Here is a tiny trained network, its code and every weight. The questions are about switching its units off for an input and a target symbol, where a switched-off unit gives its printed mean instead of its output.

import numpy as np


def w(rows, s, z=0):
    codes = np.array(rows[::2]) - 128.0
    scale = np.full(codes.shape[1], s)
    scale[-1] = z or s
    return codes * scale


def f(y):
    return y / 2 * (1 + np.tanh(0.7978845608 * (y + 0.044715 * y**3)))


def softmax(a):
    e = np.exp(a - a.max(-1, keepdims=True))
    return e / e.sum(-1, keepdims=True)


def log_softmax(a):
    a = a - a.max(-1, keepdims=True)
    return a - np.log(np.exp(a).sum(-1, keepdims=True))


def net(x, mask):
    ids = ['ΔΛΣΦΩβγημτ'.index(c) for c in x.split()]
    T = len(ids)
    res = E[ids] + P[:T]
    r = res
    for j in range(3):
        rows = slice(2 * j, 2 * j + 2)
        q, k, v = (r @ M[0][rows].T for M in (Q, K, V))
        z = softmax(np.where(np.tri(T) > 0, q @ k.T / 2**0.5, -1e9)) @ v
        o = O[0][rows]
        res = res + np.where(mask[j], z, o[:, -1]) @ o[:, :-1]
    y = f(res @ A[0][:, :-1].T + A[0][:, -1])
    res = res + np.where(mask[3:11], y, B[0][:, -1]) @ B[0][:, :-1]
    return log_softmax(res[-1] @ U[:, :-1].T + U[:, -1])


Q, K, V, O, A, B = {}, {}, {}, {}, {}, {}
E = w([
[155,173,131,77,193,111,66,195,134,175,136],'Δ',
[79,102,140,182,159,171,49,153,116,64,212],'Λ',
[171,86,106,165,151,130,104,186,147,146,188],'Σ',
[131,128,136,112,140,112,115,160,4,65,128],'Φ',
[122,103,127,226,160,128,147,134,84,155,116],'Ω',
[158,134,166,133,155,176,141,159,87,81,234],'β',
[162,190,101,195,91,164,70,36,27,157,110],'γ',
[159,135,163,108,214,67,163,84,191,104,129],'η',
[107,71,112,72,188,130,92,144,69,169,137],'μ',
[192,113,130,90,84,118,158,173,81,165,109],'τ',
],0.021)
P = w([
[154,73,255,127,247,146,114,63,145,183,103],'0',
[109,171,101,138,153,134,147,105,73,160,170],'1',
[102,155,123,123,123,131,152,119,71,150,156],'2',
[102,145,115,104,131,122,149,134,69,142,143],'3',
[101,141,116,108,129,119,163,138,65,136,149],'4',
[109,131,118,105,129,124,153,136,62,135,151],'5',
[109,126,120,100,124,120,155,138,52,130,145],'6',
[99,121,126,97,139,121,155,140,49,125,147],'7',
[110,120,126,95,129,127,148,130,38,115,146],'8',
[117,118,125,98,136,122,151,135,38,99,142],'9',
],0.0092)
Q[0] = w([
[118,202,164,128,129,148,113,130,104,107,163],'H0',
[77,249,99,211,138,157,95,48,192,150,75],'H0',
[159,81,158,142,192,85,126,130,14,129,196],'H1',
[114,60,145,108,114,145,153,111,207,78,58],'H1',
[79,194,160,133,96,149,128,158,138,150,155],'H2',
[163,158,133,174,191,74,105,170,3,151,217],'H2',
],0.011)
K[0] = w([
[126,205,171,77,113,121,62,118,87,91,185],'H0',
[138,138,168,188,140,179,81,162,92,161,94],'H0',
[212,114,247,130,207,127,86,96,177,139,90],'H1',
[82,120,104,122,41,173,129,164,91,171,147],'H1',
[127,143,43,112,132,99,155,129,110,102,134],'H2',
[161,93,195,116,180,146,148,35,179,110,84],'H2',
],0.013)
V[0] = w([
[138,71,100,152,95,151,118,206,74,194,150],'H0',
[87,147,50,162,126,75,159,116,155,142,116],'H0',
[202,191,148,57,67,122,198,71,97,192,85],'H1',
[131,105,124,201,119,97,144,103,228,174,86],'H1',
[41,112,126,109,122,142,57,63,57,215,95],'H2',
[129,145,154,44,150,142,52,123,254,186,110],'H2',
],0.0088)
O[0] = w([
[75,219,202,150,236,82,65,79,146,95,122,210],'H0',
[167,74,202,7,169,134,112,138,62,71,96,8],'H0',
[155,196,2,120,210,225,116,147,162,54,67,2],'H1',
[145,32,106,201,119,47,150,186,53,125,30,121],'H1',
[38,118,29,42,113,111,231,138,94,191,196,168],'H2',
[195,72,242,34,148,225,158,178,108,91,98,220],'H2',
],0.0081,0.0044)
A[0] = w([
[202,116,49,147,146,165,24,127,155,144,56,96],'N0',
[62,178,67,122,143,76,141,83,197,96,152,1],'N1',
[95,70,184,109,109,107,114,120,164,147,190,22],'N2',
[80,138,131,156,135,50,139,84,152,161,125,85],'N3',
[126,45,94,129,102,160,69,130,117,93,76,108],'N4',
[152,96,152,101,79,69,70,210,135,98,42,92],'N5',
[142,76,151,130,196,133,195,143,194,141,150,98],'N6',
[210,142,110,171,2,76,116,160,183,117,161,169],'N7',
],0.0096,0.0079)
B[0] = w([
[244,151,88,147,112,85,148,143,148,153,230,179],'N0',
[196,32,178,129,89,95,186,110,118,110,28,181],'N1',
[204,247,100,186,127,150,195,146,147,172,53,193],'N2',
[183,121,83,87,58,162,81,177,168,28,169,247],'N3',
[26,234,185,100,81,80,133,80,100,161,204,179],'N4',
[59,169,68,138,184,131,182,125,155,71,82,187],'N5',
[120,100,126,147,33,66,128,145,88,41,174,174],'N6',
[110,46,80,93,133,124,2,93,151,149,20,166],'N7',
],0.0091,0.012)
U = w([
[55,112,134,122,125,119,253,79,156,203,210,210],'Δ',
[164,183,55,137,185,177,202,146,154,58,129,92],'Λ',
[84,206,131,126,102,135,206,116,120,19,87,27],'Σ',
[122,96,74,134,109,177,238,114,126,153,34,176],'Φ',
[107,95,197,221,185,51,193,112,99,186,47,250],'Ω',
[193,178,148,149,60,123,193,112,75,143,111,3],'β',
[55,187,170,137,135,135,110,44,212,75,164,221],'γ',
[167,136,166,90,94,73,227,7,198,33,149,74],'η',
[185,72,169,101,96,251,174,182,87,92,123,112],'μ',
[105,76,74,166,100,90,122,184,97,131,165,139],'τ',
],0.0051,0.006)

Each question gives the input, a string of symbols that net reads in full, and the target symbol t.
The units are the heads (2 rows each of Q, K, V and O) and the neurons (one row each of A and B). Each row of codes is followed by its name. A weight is (code - 128) times the scale printed after its matrix; where a second scale follows, it is the last column's (O, A, B and U).
mask holds one flag per unit, heads first, then neurons. A switched-off unit (its flag False) gives its mean, the last column of its rows in O or B, instead of its output. The means were averaged over made-up inputs and are rounded, as every weight is.
A unit's drop is (log p(t) with every unit on - log p(t) with that unit switched off) / (log p(t) with every unit on - log p(t) with every unit switched off).
The circuit of an input: a set's keep is (log p(t) with only the set's units on - log p(t) with every unit switched off) / (log p(t) with every unit on - log p(t) with every unit switched off). Starting from all 11 units, units are removed one at a time, each time the one whose removal leaves the highest keep (on an exact tie, the one counted first), for as long as the keep stays at least 0.8.
circuit, biggest first: the units of the circuit, biggest drop first
unit that matters most: the unit with the biggest drop
top k neurons: the k neurons with the biggest drops, biggest first
heads that matter: for each layer, one digit per head in row order, 1 if its drop is at least 0.15 and else 0, layers parted by /
input Λ Δ μ μ, target β: circuit, biggest first -> [H1 N2]
input Λ Δ Σ, target β: circuit, biggest first -> [N2 H1]
input Δ Ω Ω Σ γ Ω Λ, target μ: circuit, biggest first -> [H2]
input η Ω Ω μ μ η, target Σ: top 2 neurons -> [N5 N6]
input Δ η τ μ τ, target Φ: circuit, biggest first -> [N5 H0 N7]
input Δ Ω τ Ω τ Σ, target μ: top 2 neurons -> [N4 N5]
input γ Σ Λ μ Φ Ω β Σ, target Φ: heads that matter -> 011
input Σ Ω Δ Ω Λ, target Ω: circuit, biggest first -> [H1 N3 H2]
input Λ Δ γ Δ, target β: top 2 neurons -> [N2 N3]
input Σ Δ Φ, target Ω: circuit, biggest first -> [N3 H1]
input Φ Δ γ γ Ω Σ, target η: circuit, biggest first -> [N1 H2 H1]
input Ω Δ Σ Ω, target τ: circuit, biggest first -> [H2 N3 H1]
input Ω μ η β Δ Σ Ω, target Ω: heads that matter -> 000
input Λ Ω Φ, target β: circuit, biggest first -> [H1 N2]
input Ω Ω η Λ Ω Δ Ω Δ β η, target τ: unit that matters most -> H0
input μ Δ β, target Δ: heads that matter -> 001
input γ Δ γ, target Φ: heads that matter -> 011
input Σ Ω η Ω μ, target Δ: circuit, biggest first -> [N4 H0 N3]
input τ Ω Ω Ω μ, target Λ: heads that matter -> 010
input τ τ Δ Ω γ β, target Λ: heads that matter -> 010
